[[150 113 134 150 137]
 [108 151 135 123 128]]: 113

[[139 124 126 134 147]
 [122 123 127 144 143]
 [128 131 126 112 101]]: 123

[[125 122 131 141]
 [124 119 103 123]
 [111 136 124 131]]: 119

[[113 139 125 123 144 122 137]
 [104 140 120 128 129 140 125]
 [123 131 132 135 135 119 126]]: 140

[[128 135 135 125 129 119 124]
 [126 109 133 120 119 128 127]
 [142 123 128 125 105 124 122]]: 109

[[130 128 121 136 158 116 131]
 [127 127 138 122 145 133 150]]: 128

[[132 133 131 135 114 117]
 [145 139 120 139 104 108]]: 133
---
[114 111 105 109 130 110] --> 110, 114
[139 105 150 129] --> 129, 139
[113 150 154 112 152 152] --> 152, 113
[126 132 100 121 135 148 116] --> 116, 126
[140 113 116 145 150] --> 150, 140
[155 157 148 153 150 155] --> 155, 155
[100 117 141 111] --> 111, 100
---
array([[135, 135, 117, 130, 151],
       [154, 146, 116, 130, 139],
       [107, 113, 131, 117, 146]]) | 130

array([[135, 133, 126, 126],
       [135, 131, 122, 121],
       [103, 114, 143, 143]]) | 122

array([[131, 108, 142, 115, 105, 132],
       [116, 132, 121, 141, 147, 133],
       [127, 137, 113, 143, 139, 125]]) | 147

array([[104, 118, 127, 146],
       [102, 118, 126, 140],
       [120, 122, 140, 122]]) | 126

array([[129, 115, 152, 145, 119, 157],
       [105, 115, 125, 116, 149, 120],
       [131, 126, 123, 138, 123, 125]]) | 149

array([[112, 116, 157, 113, 113],
       [121, 127, 140, 105, 110],
       [134, 110, 148, 100, 117]]) | 105

array([[135, 128, 152, 135, 134, 132],
       [119, 148, 127, 127, 139, 127],
       [136, 147, 120, 132, 123, 132]]) | 139

array([[131, 127, 142, 125, 118, 115],
       [158, 126, 128, 138, 104, 128],
       [150, 115, 126, 118, 108, 121]]) | 104

array([[111, 130, 110, 125, 144, 124, 124],
       [104, 140, 114, 156, 153, 118, 126],
       [133, 131, 126, 133, 127, 126, 114]]) | 118

array([[124, 132, 104, 132, 137, 148, 112],
       [142, 107, 144, 126, 127, 146, 110],
       [115, 135, 117, 119, 127, 125, 155]]) | 146
---
[127 100 116 126 136] Answer: 100
[128 111 153 135 104 117] Answer: 111
[116 122 150 134] Answer: 122
[124 123 134 152 157 144 143] Answer: 123
[137 124 125 154 130 148 147] Answer: 124
[144 106 121 135 153 109] Answer: 106
[114 120 120 129 113 102 133] Answer: 120
[151 137 133 133 112] Answer: 137
[129 126 144 102 115] Answer: 126
---
[117 124 127 127 152] Out: 152

[[107 131 134 122 126 125 118]
 [135 129 123 128 114 130 126]
 [120 134 123 134 105 136 123]] Out: 118

[124 119 126 135 126 132 101] Out: 101

[143 108 135 155 140 112] Out: 112

[142 152 111 116 148] Out: 148

[[110 119 119 114]
 [108 108 114 103]] Out: 114
---
116	120	114	149 yields 120
128	150	109	103	134 yields 150
109	111	107	150 yields 111
125	138	123	150	152	119 yields 138
139	103	105	117 yields 103
141	104	151	144	117	120 yields 104
136	152	116	142	114 yields 152
154	112	122	139	135	122	102 yields 112
119	130	110	143	131	100	126 yields 130
---
[[120 139 137 149 142 136 145 119 112 127 129 121]
 [141 127 137 110 121 129 146 132 131 122 141 134]
 [128 134 137 121 127 124 129 121 115 126 130 130]
 [124 120 137 128 131 124 127 123 118 133 137 137]
 [124 114 137 126 129 122 123 125 120 135 139 142]]: 121

[[141 142 145 147 139 144 144 142 142 144 144 149 140 145]
 [139 148 140 139 144 146 147 142 150 145 141 144 140 142]
 [141 147 144 140 147 139 146 146 140 142 142 142 144 151]
 [144 142 146 146 138 146 146 145 143 140 146 142 144 150]
 [143 144 143 143 144 143 142 144 150 144 146 149 143 151]
 [143 144 142 144 140 141 141 145 150 147 145 145 142 144]
 [148 143 143 147 139 144 144 142 143 140 141 142 143 148]
 [148 144 140 139 147 142 141 142 139 143 142 143 142 141]
 [141 148 145 147 137 144 144 143 140 144 141 146 141 143]
 [139 142 143 143 137 144 141 146 141 147 146 149 144 140]
 [148 143 141 141 141 140 141 146 139 146 142 145 142 140]
 [146 147 146 141 145 139 147 143 140 147 142 142 141 141]]: 145

[[126 131 127 124 128 129 127 129 125 125 130 132 135 125 134]
 [125 133 123 129 125 127 129 127 133 133 127 127 123 123 139]
 [121 122 125 123 129 127 128 126 130 129 123 134 133 132 122]
 [130 124 131 130 130 128 128 128 128 128 127 126 126 131 120]
 [139 119 137 137 132 128 130 128 130 129 126 117 117 137 107]
 [136 118 135 134 132 128 129 127 129 129 125 121 120 137 107]
 [144 126 137 144 130 128 131 128 133 132 128 110 107 132 116]
 [139 130 133 138 128 128 130 129 131 131 130 116 114 127 126]]: 134

[[123 139 136 130 127 132 128 127 128 127]
 [131 123 134 142 114 123 127 128 129 129]
 [118 123 142 125 128 136 129 128 129 129]
 [126 128 138 138 116 128 127 129 130 131]
 [129 132 135 146 111 124 127 129 130 130]
 [130 119 135 154 102 123 128 129 130 130]
 [111 145 141 112 143 143 128 129 128 128]]: 127

[[136 129 126 129 126 127 127 134 128 126 127 129 133 130 124]
 [119 129 137 136 126 129 129 127 125 122 119 120 125 133 125]
 [129 126 131 131 128 126 128 129 127 129 128 129 128 127 131]
 [135 134 126 120 127 128 134 131 124 132 136 126 128 125 125]
 [126 120 139 129 126 127 125 128 106 123 129 129 133 135 135]
 [129 127 130 129 128 126 128 129 129 128 128 129 128 128 129]
 [128 119 133 126 129 131 126 129 119 124 128 124 131 127 131]]: 124

[[117 140 126 127 121 131 129 133 135]
 [137 123 139 114 125 119 109 134 121]
 [126 151 115 112 106 128 119 137 107]
 [129 126 127 110 116 150 139 121 128]
 [136 138 124 127 116 115 135 138 122]
 [125 141 120 125 117 133 125 138 129]
 [118 130 125 123 128 135 126 126 125]
 [136 151 137 124 118 105 143 134 114]
 [117 133 130 121 122 131 127 127 131]]: 135

[[126 107 142 149 142 118 129]
 [150 129 127 156 134 140 142]
 [128 128 128 128 128 128 128]
 [120 133 121 115 117 121 120]
 [148 150 114 128 123 153 139]
 [102 127 144 108 134 118 115]
 [128 128 128 128 128 128 128]
 [ 99 126 148 108 136 117 115]]: 129

[[122 123 126 120 146 128 123 134 129 126 126]
 [129 112 126 108 146 120 123 142 136 138 117]
 [122 120 126 129 127 121 123 134 138 141 126]
 [122 123 126 120 146 127 123 134 136 126 126]
 [121 113 126 120 128 127 125 157 106 126 152]]: 126
---
[130, 100, 141, 137, 121, 105, 149] => 121

[[125, 129, 129, 112, 100, 113],
 [111, 126, 140, 132, 145, 151],
 [142, 130, 119, 125, 127, 134]] => 100

[[149, 114, 155, 127, 116, 129],
 [127, 139, 100, 134, 145, 123],
 [146, 130, 143, 128, 132, 119]] => 116

[122, 128, 112, 99, 113] => 113

[[123, 127, 128, 126, 130],
 [122, 101, 130, 125, 126]] => 130

[[103, 123, 113, 134],
 [127, 133, 126, 124]] => 127

[114, 100, 137, 117, 121, 108] => 121

[[133, 134, 121, 105, 124, 137, 114],
 [134, 100, 121, 121, 109, 127, 135]] => 124

[102, 127, 122, 128, 150] => 150

[[131, 139, 104, 114, 113, 109],
 [128, 123, 141, 136, 133, 138]] => 113
---
[[127 122 118 107 118 136 118]
 [124 120 121 125 110 134 128]
 [130 134 135 131 133 123 133]] out 120

[[119 111 113 130 134 138]
 [120 114 112 131 134 138]
 [107 144 155 141 117 105]] out 114

[[146 131 138 130 126]
 [140 128 128 122 113]
 [149 127 133 129  99]] out 128

[[116 146 119 145 145]
 [113 118 153 118 121]
 [142 122 138 121 127]] out 118

[[105 147 117 126 141 125 154]
 [104 147 113 131 131 143 147]
 [133 118 127 115 123 156 100]] out 147

[[117 108 128 120 132 133 132]
 [141 124 153 112 125 145 132]
 [140 124 150 114 130 138 130]] out 124

[[107 115 136 139 136 131 141]
 [124 132 109 119 130 139 148]
 [104 153 118 130 135 130 137]] out 132

[[130 127 101 121]
 [132 148 128 127]
 [144 128 133 130]] out 148

[[106 114 129 124 122 128 124]
 [117 107 130 119 126 131 126]
 [132 133 121 124 124 124 131]] out 107

[[115 127 136 116 110 116 129]
 [128 135 132 129 131 127 151]
 [122 127 131 131 130 115 126]] out 135
